Here is a tiny trained network, its code and every weight. The questions are about switching its units off for an input and a target symbol, where a switched-off unit gives its printed mean instead of its output.

import numpy as np


def w(rows, s, z=0):
    codes = np.array(rows[::2]) - 128.0
    scale = np.full(codes.shape[1], s)
    scale[-1] = z or s
    return codes * scale


def f(y):
    return y / 2 * (1 + np.tanh(0.7978845608 * (y + 0.044715 * y**3)))


def softmax(a):
    e = np.exp(a - a.max(-1, keepdims=True))
    return e / e.sum(-1, keepdims=True)


def log_softmax(a):
    a = a - a.max(-1, keepdims=True)
    return a - np.log(np.exp(a).sum(-1, keepdims=True))


def net(x, mask):
    ids = ['γδεθλμψω'.index(c) for c in x.split()]
    T = len(ids)
    res = E[ids] + P[:T]
    u = 0
    for l in range(2):
        q, k, v = (res @ M[l].T for M in (Q, K, V))
        z = softmax(np.where(np.tri(T) > 0, q @ k.T / 4**0.5, -1e9)) @ v
        res = res + np.where(mask[u], z, O[l][:, -1]) @ O[l][:, :-1]
        u += 1
        y = f(res @ A[l][:, :-1].T + A[l][:, -1])
        res = res + np.where(mask[u : u + 8], y, B[l][:, -1]) @ B[l][:, :-1]
        u += 8
    return log_softmax(res[-1] @ U[:, :-1].T + U[:, -1])


Q, K, V, O, A, B = {}, {}, {}, {}, {}, {}
E = w([
[64,167,121],'γ',
[87,157,249],'δ',
[128,141,5],'ε',
[70,161,104],'θ',
[36,111,83],'λ',
[84,190,124],'μ',
[90,82,116],'ψ',
[74,152,96],'ω',
],0.013)
P = w([
[70,88,116],'0',
[119,86,124],'1',
[107,77,119],'2',
[72,82,115],'3',
[31,86,108],'4',
[3,93,117],'5',
],0.0039)
Q[0] = w([
[4,111,117],'0.h0',
[250,128,145],'0.h0',
[22,119,120],'0.h0',
[82,181,87],'0.h0',
],0.017)
K[0] = w([
[23,91,19],'0.h0',
[243,166,247],'0.h0',
[26,103,51],'0.h0',
[103,95,6],'0.h0',
],0.011)
V[0] = w([
[217,249,146],'0.h0',
[125,113,92],'0.h0',
[187,174,2],'0.h0',
[198,234,180],'0.h0',
],0.0085)
O[0] = w([
[11,170,128,15],'0.h0',
[132,90,124,167],'0.h0',
[4,2,115,189],'0.h0',
[50,199,133,2],'0.h0',
],0.0093,0.0067)
A[0] = w([
[123,193,138,32],'0.n0',
[158,91,162,8],'0.n1',
[113,146,141,16],'0.n2',
[99,171,63,58],'0.n3',
[74,147,122,65],'0.n4',
[164,142,227,1],'0.n5',
[99,117,94,191],'0.n6',
[129,191,5,165],'0.n7',
],0.012,0.0055)
B[0] = w([
[133,134,8,120],'0.n0',
[74,211,96,134],'0.n1',
[93,155,44,98],'0.n2',
[111,181,110,112],'0.n3',
[112,94,135,119],'0.n4',
[23,39,168,125],'0.n5',
[156,102,186,254],'0.n6',
[79,117,226,177],'0.n7',
],0.016,0.0047)
Q[1] = w([
[69,93,64],'1.h0',
[173,232,92],'1.h0',
[194,99,250],'1.h0',
[116,177,94],'1.h0',
],0.015)
K[1] = w([
[185,156,76],'1.h0',
[166,14,251],'1.h0',
[20,180,131],'1.h0',
[148,70,144],'1.h0',
],0.012)
V[1] = w([
[128,174,167],'1.h0',
[79,84,23],'1.h0',
[255,86,93],'1.h0',
[92,124,145],'1.h0',
],0.009)
O[1] = w([
[86,159,97,111],'1.h0',
[159,33,151,4],'1.h0',
[213,180,252,155],'1.h0',
[115,114,94,167],'1.h0',
],0.011,0.0033)
A[1] = w([
[106,111,99,66],'1.n0',
[150,144,206,1],'1.n1',
[89,152,101,82],'1.n2',
[192,224,53,110],'1.n3',
[106,254,131,146],'1.n4',
[108,122,76,59],'1.n5',
[26,149,222,43],'1.n6',
[134,172,94,64],'1.n7',
],0.0082,0.009)
B[1] = w([
[156,126,132,153],'1.n0',
[98,65,4,253],'1.n1',
[158,84,104,149],'1.n2',
[145,180,43,167],'1.n3',
[136,218,141,198],'1.n4',
[164,84,137,169],'1.n5',
[149,156,37,165],'1.n6',
[165,64,77,107],'1.n7',
],0.019,0.004)
U = w([
[45,192,83,162],'γ',
[49,67,110,139],'δ',
[78,93,157,80],'ε',
[49,159,131,191],'θ',
[170,116,57,2],'λ',
[2,125,27,147],'μ',
[168,125,51,118],'ψ',
[79,156,127,143],'ω',
],0.0073,0.0062)

Each question gives the input, a string of symbols that net reads in full, and the target symbol t.
The units are the heads (4 rows each of Q, K, V and O) and the neurons (one row each of A and B). Each row of codes is followed by its name. A weight is (code - 128) times the scale printed after its matrix; where a second scale follows, it is the last column's (O, A, B and U).
mask holds one flag per unit, layer by layer, with each layer's heads first. A switched-off unit (its flag False) gives its mean, the last column of its rows in O or B, instead of its output. The means were averaged over made-up inputs and are rounded, as every weight is.
A unit's drop is (log p(t) with every unit on - log p(t) with that unit switched off) / (log p(t) with every unit on - log p(t) with every unit switched off).
The circuit of an input: a set's keep is (log p(t) with only the set's units on - log p(t) with every unit switched off) / (log p(t) with every unit on - log p(t) with every unit switched off). Starting from the 12 units with the biggest drops (on a tie, the unit counted first), units are removed one at a time, each time the one whose removal leaves the highest keep (on an exact tie, the one counted first), for as long as the keep stays at least 0.8.
units of the circuit, in order: the units of the circuit, biggest drop first
most important unit: the unit with the biggest drop
k most important neurons: the k neurons with the biggest drops, biggest first
top k neurons in layer l: the k neurons of layer l with the biggest drops, biggest first
drop when u is switched off: that unit's drop, to one decimal
input ψ δ λ δ, target ψ: units of the circuit, in order -> (0.h0 1.h0 1.n6)
input μ μ ε, target μ: most important neuron -> (0.n7)
input δ μ γ ε γ, target δ: 2 most important neurons -> (0.n5 0.n0)
input ε ω θ, target ε: top 2 neurons in layer 0 -> (0.n6 0.n1)
input ε μ μ, target ε: top 3 neurons in layer 0 -> (0.n7 0.n6 0.n1)
input λ λ μ γ δ, target μ: top 2 neurons in layer 0 -> (0.n5 0.n1)
input μ γ μ, target γ: units of the circuit, in order -> (0.h0 1.n4 1.h0)
input ψ μ ε λ ω, target ψ: top 4 neurons in layer 0 -> (0.n6 0.n7 0.n5 0.n1)
input γ δ ψ μ δ, target γ: top 2 neurons in layer 1 -> (1.n6 1.n1)
input ε θ γ μ, target ε: 2 most important neurons -> (1.n1 0.n7)
input ε ε ε ε, target δ: units of the circuit, in order -> (0.h0 1.h0)
input ε γ ω, target ε: units of the circuit, in order -> (1.n1 1.h0 0.h0)
input μ ψ μ ε μ λ, target ψ: top 3 neurons in layer 0 -> (0.n7 0.n5 0.n6)
input λ ψ ε λ, target λ: most important unit -> 0.h0
input γ δ λ ψ μ λ, target ψ: top 2 neurons in layer 1 -> (1.n3 1.n1)
input θ θ μ, target γ: top 2 neurons in layer 0 -> (0.n5 0.n0)
input ε μ θ, target ε: top 2 neurons in layer 1 -> (1.n1 1.n6)
input ε θ γ ω, target ε: top 2 neurons in layer 0 -> (0.n6 0.n1)
input ψ ψ ψ, target ψ: top 2 neurons in layer 1 -> (1.n1 1.n3)
input ψ λ μ μ μ μ, target ψ: top 2 neurons in layer 0 -> (0.n7 0.n5)
input μ ψ ψ, target μ: most important neuron -> (0.n7)
input ε μ ε μ ε ψ, target ε: top 2 neurons in layer 0 -> (0.n6 0.n1)
input λ μ μ, target ψ: 3 most important neurons -> (1.n1 0.n7 1.n3)
input ψ μ ω δ, target μ: drop when 0.n5 is switched off -> 1.8
input μ ε μ, target μ: drop when 0.n4 is switched off -> 0.0
input ψ γ λ γ, target ψ: drop when 0.h0 is switched off -> 1.0
input ω ψ μ μ θ, target θ: drop when 1.h0 is switched off -> 0.2
input θ ψ μ μ γ θ, target θ: most important neuron -> (1.n1)
